Here is a tiny trained network, its code and every weight. The questions are about switching its units off for an input and a class, where a switched-off unit gives its printed mean instead of its output.

import numpy as np


def w(rows, s, z=0):
    codes = np.array(rows[::2]) - 128.0
    scale = np.full(codes.shape[1], s)
    scale[-1] = z or s
    return codes * scale


def f(y):
    return np.maximum(y, 0)


def log_softmax(a):
    a = a - a.max(-1, keepdims=True)
    return a - np.log(np.exp(a).sum(-1, keepdims=True))


def net(x, mask):
    res = np.array(x, float).reshape(1, 6) / 4 @ E
    y = f(res @ A[0][:, :-1].T + A[0][:, -1])
    res = res + np.where(mask, y, B[0][:, -1]) @ B[0][:, :-1]
    return log_softmax(res[-1] @ U[:, :-1].T + U[:, -1])


A, B = {}, {}
E = w([
[109,151,108,67,162,68,140,167,49,149,145,181],'x0',
[92,130,76,84,78,178,124,102,149,110,190,146],'x1',
[167,67,120,69,62,83,80,128,96,254,19,224],'x2',
[93,179,80,71,82,180,113,65,178,137,145,110],'x3',
[162,142,98,151,146,138,78,140,91,141,154,150],'x4',
[134,162,101,123,148,133,149,150,127,145,109,135],'x5',
],0.0084)
A[0] = w([
[80,152,131,214,162,128,122,169,107,102,164,40,207],'neuron 0',
[153,200,201,182,225,101,158,128,148,87,164,104,26],'neuron 1',
[105,106,133,122,78,128,125,74,138,148,142,220,5],'neuron 2',
[130,136,64,206,113,135,60,164,129,179,139,128,118],'neuron 3',
[51,204,3,122,112,123,132,67,217,69,226,159,24],'neuron 4',
[124,103,111,91,72,164,86,78,212,222,46,146,210],'neuron 5',
[132,78,130,222,181,33,117,104,124,174,24,181,105],'neuron 6',
[19,173,81,110,165,220,95,62,89,78,152,113,17],'neuron 7',
[132,167,166,120,201,124,122,138,111,89,107,45,32],'neuron 8',
[162,133,187,186,137,125,112,120,92,174,36,180,11],'neuron 9',
[117,128,66,60,184,114,83,137,156,212,145,192,200],'neuron 10',
],0.0061,0.0033)
B[0] = w([
[122,150,93,144,152,54,155,162,154,68,169,126,254],'neuron 0',
[106,55,89,131,115,63,89,190,115,122,111,136,219],'neuron 1',
[112,177,123,159,139,129,122,95,128,77,186,50,159],'neuron 2',
[79,132,111,129,101,125,137,204,153,114,107,135,156],'neuron 3',
[106,148,208,104,143,170,132,78,70,238,150,140,248],'neuron 4',
[107,127,75,129,129,58,114,105,88,22,127,89,244],'neuron 5',
[219,130,177,77,151,158,114,144,193,164,84,144,219],'neuron 6',
[181,98,184,146,140,173,159,2,72,165,96,139,210],'neuron 7',
[162,114,89,93,129,84,90,160,160,106,102,107,181],'neuron 8',
[167,165,211,118,97,202,179,101,135,163,98,175,184],'neuron 9',
[60,94,108,127,178,130,87,137,97,82,136,100,210],'neuron 10',
],0.0081,0.0077)
U = w([
[109,18,33,144,151,1,85,183,171,104,38,171,179],'0',
[23,164,26,174,171,92,155,127,129,93,185,78,252],'1',
[148,129,188,132,153,210,145,82,141,240,84,204,3],'2',
],0.0059,0.0028)

Each question gives the input, the list of numbers given to net, and the class t.
The units are the neurons (one row each of A and B). Each row of codes is followed by its name. A weight is (code - 128) times the scale printed after its matrix; where a second scale follows, it is the last column's (A, B and U).
mask holds one flag per neuron, in row order. A switched-off neuron (its flag False) gives its mean, the last column of its row in B, instead of its output. The means were averaged over made-up inputs and are rounded, as every weight is.
A unit's drop is (log p(t) with every unit on - log p(t) with that unit switched off) / (log p(t) with every unit on - log p(t) with every unit switched off).
The circuit of an input: a set's keep is (log p(t) with only the set's units on - log p(t) with every unit switched off) / (log p(t) with every unit on - log p(t) with every unit switched off). Starting from all 11 units, units are removed one at a time, each time the one whose removal leaves the highest keep (on an exact tie, the one counted first), for as long as the keep stays at least 0.8.
units of the circuit, in order: the units of the circuit, biggest drop first
unit that matters most: the unit with the biggest drop
k most important neurons: the k neurons with the biggest drops, biggest first
drop of u: that unit's drop, to one decimal
input [-7,-6,3,-2,1,4], class 2: units of the circuit, in order	[neuron 9]
input [-1,-1,-5,-7,6,7], class 0: units of the circuit, in order	[neuron 1; neuron 8]
input [8,6,-4,3,4,5], class 2: units of the circuit, in order	[neuron 4; neuron 7]
input [1,0,2,-7,-8,-3], class 2: units of the circuit, in order	[neuron 5; neuron 0]
input [-6,2,8,4,3,6], class 1: units of the circuit, in order	[neuron 2; neuron 5]
input [1,6,7,1,1,5], class 1: units of the circuit, in order	[neuron 2; neuron 1; neuron 5]
input [-1,-4,-8,-1,4,4], class 0: 2 most important neurons	[neuron 1; neuron 8]
input [-2,7,6,1,0,-5], class 1: 3 most important neurons	[neuron 2; neuron 1; neuron 6]
input [-7,-4,8,-3,-2,7], class 2: 2 most important neurons	[neuron 9; neuron 6]
input [-8,2,-1,5,2,1], class 2: 3 most important neurons	[neuron 4; neuron 7; neuron 10]
input [-6,3,4,3,4,8], class 1: 2 most important neurons	[neuron 1; neuron 6]
input [8,8,-7,3,-8,1], class 2: drop of neuron 4	0.3
input [0,7,7,8,4,0], class 1: drop of neuron 6	0.0
input [-3,5,-4,5,-7,-8], class 2: drop of neuron 4	0.3
input [-8,4,3,5,-7,-1], class 1: drop of neuron 6	0.1
input [-7,-4,3,-6,1,-7], class 2: unit that matters most	neuron 9
